Below is a small trained network, with its code and all its weights. Each question gives an input and a target symbol and asks what happens when units are switched off, that is, made to give their printed mean instead of their output.

import numpy as np


def w(rows, s, z=0):
    codes = np.array(rows[::2]) - 128.0
    scale = np.full(codes.shape[1], s)
    scale[-1] = z or s
    return codes * scale


def norm(h):
    return h / np.sqrt((h * h).mean(-1, keepdims=True) + 1e-5)


def f(y):
    return y / 2 * (1 + np.tanh(0.7978845608 * (y + 0.044715 * y**3)))


def softmax(a):
    e = np.exp(a - a.max(-1, keepdims=True))
    return e / e.sum(-1, keepdims=True)


def log_softmax(a):
    a = a - a.max(-1, keepdims=True)
    return a - np.log(np.exp(a).sum(-1, keepdims=True))


def net(x, mask):
    ids = ['ΔΘΛΞΣΨαβγεζημτω'.index(c) for c in x.split()]
    T = len(ids)
    res = E[ids] + P[:T]
    u = 0
    for l in range(2):
        q, k, v = (norm(res) @ M[l].T for M in (Q, K, V))
        z = softmax(np.where(np.tri(T) > 0, q @ k.T / 2**0.5, -1e9)) @ v
        res = res + np.where(mask[u], z, O[l][:, -1]) @ O[l][:, :-1]
        u += 1
        y = f(norm(res) @ A[l][:, :-1].T + A[l][:, -1])
        res = res + np.where(mask[u : u + 8], y, B[l][:, -1]) @ B[l][:, :-1]
        u += 8
    return log_softmax(norm(res)[-1] @ U[:, :-1].T + U[:, -1])


Q, K, V, O, A, B = {}, {}, {}, {}, {}, {}
E = w([
[141,82,140,156,125,111,70,103,191],'Δ',
[117,135,124,125,203,128,139,136,174],'Θ',
[133,135,113,217,164,126,170,96,82],'Λ',
[166,141,33,166,146,83,56,254,104],'Ξ',
[141,201,165,163,141,138,103,160,116],'Σ',
[152,175,159,132,123,147,150,61,175],'Ψ',
[94,103,92,146,122,97,90,165,143],'α',
[182,116,179,160,69,106,94,142,170],'β',
[146,3,171,150,135,140,101,174,150],'γ',
[135,231,59,188,137,103,139,144,163],'ε',
[81,43,86,152,165,127,137,118,154],'ζ',
[103,105,89,196,107,91,80,179,183],'η',
[147,148,96,163,83,159,209,183,99],'μ',
[130,155,92,179,47,95,136,162,177],'τ',
[115,96,127,120,66,130,170,88,167],'ω',
],0.0088)
P = w([
[83,126,139,109,131,67,122,108,89],'0',
[174,47,36,255,148,97,241,116,212],'1',
[149,129,70,184,149,178,99,100,127],'2',
[95,167,138,58,95,104,127,133,171],'3',
[189,83,125,178,156,39,189,193,126],'4',
[162,119,81,172,143,235,90,147,150],'5',
[100,175,141,70,94,113,121,123,165],'6',
[186,89,153,191,181,45,194,166,105],'7',
[156,126,45,182,131,200,73,108,158],'8',
[93,174,149,84,93,122,115,119,164],'9',
],0.0087)
Q[0] = w([
[186,117,203,106,146,26,206,208,99],'0.h1',
[86,149,228,95,128,2,151,130,103],'0.h1',
],0.0064)
K[0] = w([
[226,157,98,130,137,254,120,162,142],'0.h1',
[169,124,118,141,108,241,176,152,235],'0.h1',
],0.0061)
V[0] = w([
[78,85,65,116,199,92,179,171,10],'0.h1',
[140,32,52,166,191,133,255,193,238],'0.h1',
],0.0037)
O[0] = w([
[4,152,168,148,65,119,74,160,236,61],'0.h1',
[38,102,154,254,147,142,206,100,160,253],'0.h1',
],0.0059,0.0014)
A[0] = w([
[15,177,222,70,61,132,148,130,83,102],'0.n1',
[77,132,92,61,127,81,37,120,161,178],'0.n2',
[70,49,140,28,103,155,165,104,93,104],'0.n3',
[162,95,70,188,160,163,90,134,93,149],'0.n4',
[182,148,215,177,116,89,116,179,161,139],'0.n5',
[97,223,245,81,246,133,108,161,107,1],'0.n6',
[212,179,64,80,158,191,72,127,91,85],'0.n7',
[81,1,221,60,69,174,159,64,101,93],'0.n8',
],0.0063,0.0038)
B[0] = w([
[143,91,92,41,48,134,160,117,20,221],'0.n1',
[123,155,241,138,122,212,140,148,160,206],'0.n2',
[47,101,94,184,84,134,102,116,155,153],'0.n3',
[193,124,92,75,140,144,175,120,99,253],'0.n4',
[109,80,66,99,191,62,114,160,148,235],'0.n5',
[43,186,85,44,197,108,194,119,162,163],'0.n6',
[1,61,109,80,111,138,125,94,165,209],'0.n7',
[102,152,69,97,83,79,32,71,148,210],'0.n8',
],0.0066,0.0027)
Q[1] = w([
[80,229,202,66,52,241,87,48,132],'1.h1',
[64,156,250,140,105,1,133,143,44],'1.h1',
],0.0063)
K[1] = w([
[118,162,177,148,145,37,179,77,80],'1.h1',
[174,96,32,203,176,147,255,99,205],'1.h1',
],0.0073)
V[1] = w([
[178,84,131,131,3,45,156,123,139],'1.h1',
[202,87,130,138,102,126,101,244,115],'1.h1',
],0.0053)
O[1] = w([
[128,86,195,153,85,125,132,126,29,251],'1.h1',
[66,32,110,110,2,117,145,189,140,46],'1.h1',
],0.0094,0.0025)
A[1] = w([
[36,147,133,90,97,192,57,104,163,115],'1.n1',
[109,88,205,82,58,57,77,155,41,3],'1.n2',
[253,161,35,74,200,201,109,40,103,128],'1.n3',
[92,38,59,224,126,189,88,100,150,78],'1.n4',
[122,64,55,163,132,193,193,85,217,30],'1.n5',
[46,121,163,76,121,5,103,166,151,50],'1.n6',
[114,163,68,60,140,174,64,107,198,3],'1.n7',
[144,187,84,171,219,221,117,159,139,83],'1.n8',
],0.0062,0.0032)
B[1] = w([
[117,53,164,170,134,143,161,109,95,195],'1.n1',
[184,156,58,148,183,86,177,141,229,169],'1.n2',
[179,213,125,94,78,147,70,206,94,255],'1.n3',
[72,218,146,143,209,96,157,108,16,197],'1.n4',
[105,133,103,116,140,2,93,188,151,187],'1.n5',
[167,189,140,76,173,100,66,155,97,158],'1.n6',
[110,114,111,180,143,97,163,208,92,155],'1.n7',
[142,57,100,181,61,80,160,59,180,196],'1.n8',
],0.0068,0.0043)
U = w([
[241,189,136,117,139,191,112,101,60,230],'Δ',
[200,131,178,202,212,91,220,65,34,1],'Θ',
[151,70,209,155,168,174,85,84,186,227],'Λ',
[52,177,89,28,166,82,126,208,48,131],'Ξ',
[151,57,107,101,101,201,238,168,55,84],'Σ',
[65,151,63,128,254,162,163,58,227,193],'Ψ',
[48,144,184,178,121,130,118,216,136,80],'α',
[173,170,112,139,56,75,175,201,156,65],'β',
[93,38,49,71,90,101,102,40,127,246],'γ',
[254,126,57,4,138,78,66,126,216,76],'ε',
[111,77,179,154,119,153,174,176,111,142],'ζ',
[88,85,72,105,127,199,62,213,206,220],'η',
[60,133,173,170,174,128,120,131,71,85],'μ',
[53,118,96,158,198,66,34,121,74,39],'τ',
[125,202,74,207,142,142,90,85,226,68],'ω',
],0.0064,0.0025)

Each question gives the input, a string of symbols that net reads in full, and the target symbol t.
The units are the heads (2 rows each of Q, K, V and O) and the neurons (one row each of A and B). Each row of codes is followed by its name. A weight is (code - 128) times the scale printed after its matrix; where a second scale follows, it is the last column's (O, A, B and U).
mask holds one flag per unit, layer by layer, with each layer's heads first. A switched-off unit (its flag False) gives its mean, the last column of its rows in O or B, instead of its output. The means were averaged over made-up inputs and are rounded, as every weight is.
A unit's drop is (log p(t) with every unit on - log p(t) with that unit switched off) / (log p(t) with every unit on - log p(t) with every unit switched off).
The circuit of an input: a set's keep is (log p(t) with only the set's units on - log p(t) with every unit switched off) / (log p(t) with every unit on - log p(t) with every unit switched off). Starting from the 12 units with the biggest drops (on a tie, the unit counted first), units are removed one at a time, each time the one whose removal leaves the highest keep (on an exact tie, the one counted first), for as long as the keep stays at least 0.8.
circuit, biggest first: the units of the circuit, biggest drop first
most important unit: the unit with the biggest drop
top k neurons: the k neurons with the biggest drops, biggest first
top k neurons in layer l: the k neurons of layer l with the biggest drops, biggest first
input Θ ω ω Δ, target Λ: most important unit => 0.n4
input ω Σ μ Σ Σ Θ, target Δ: circuit, biggest first => (1.h1, 1.n3, 0.n6, 0.n5)
input ω Σ τ, target Δ: circuit, biggest first => (1.h1, 1.n3)
input η ω Σ ω Ξ, target ε: circuit, biggest first => (1.h1, 0.h1, 1.n4)
input ω Λ Ξ, target Δ: circuit, biggest first => (0.n4, 1.h1, 1.n3, 0.n8)
input β Θ β μ τ Θ ω Θ Ψ, target γ: circuit, biggest first => (0.h1, 0.n7)
input ω Σ ε, target Δ: circuit, biggest first => (1.h1, 1.n3)
input Δ Ξ μ, target Ξ: circuit, biggest first => (0.h1, 0.n7, 1.n4)
input Σ Σ ω Ξ ω ω, target η: top 2 neurons => (0.n7, 0.n6)
input ω Δ ω Δ ω τ, target Δ: circuit, biggest first => (1.h1, 0.h1)
input ω τ η, target Δ: circuit, biggest first => (0.n4, 1.h1, 1.n3)
input Θ Σ ω ω Δ Σ, target ω: circuit, biggest first => (0.h1, 1.n8)
input ω Θ ω, target Δ: circuit, biggest first => (1.h1, 1.n3)
input ε Θ Σ Σ β, target ε: circuit, biggest first => (1.h1, 0.h1)
input Ψ Θ ε α β β τ τ Θ, target ε: top 3 neurons => (1.n3, 0.n4, 1.n8)
input Θ Σ Σ Σ τ Ξ Ξ Ψ Θ, target ω: top neuron => (0.n1)
input Σ Δ α Δ ε ω ω τ ω, target η: top 2 neurons in layer 1 => (1.n7, 1.n1)
input Ψ α ω ω Λ Δ Ψ η ω, target ε: top 3 neurons in layer 1 => (1.n3, 1.n8, 1.n5)
input τ τ Θ ω μ γ ζ ω γ, target Σ: top 2 neurons => (0.n4, 0.n2)
input Σ Δ Σ Ξ, target η: top neuron in layer 1 => (1.n4)
input η Θ ω Σ ω η η, target α: top 3 neurons in layer 0 => (0.n2, 0.n8, 0.n7)
input Σ ω τ μ, target Σ: top 2 neurons in layer 0 => (0.n1, 0.n8)
input ω ω β τ Θ Σ Δ, target Λ: top 2 neurons => (0.n2, 0.n1)
input τ ω ε β ω Σ τ ω Σ, target Σ: top 2 neurons => (0.n4, 0.n7)
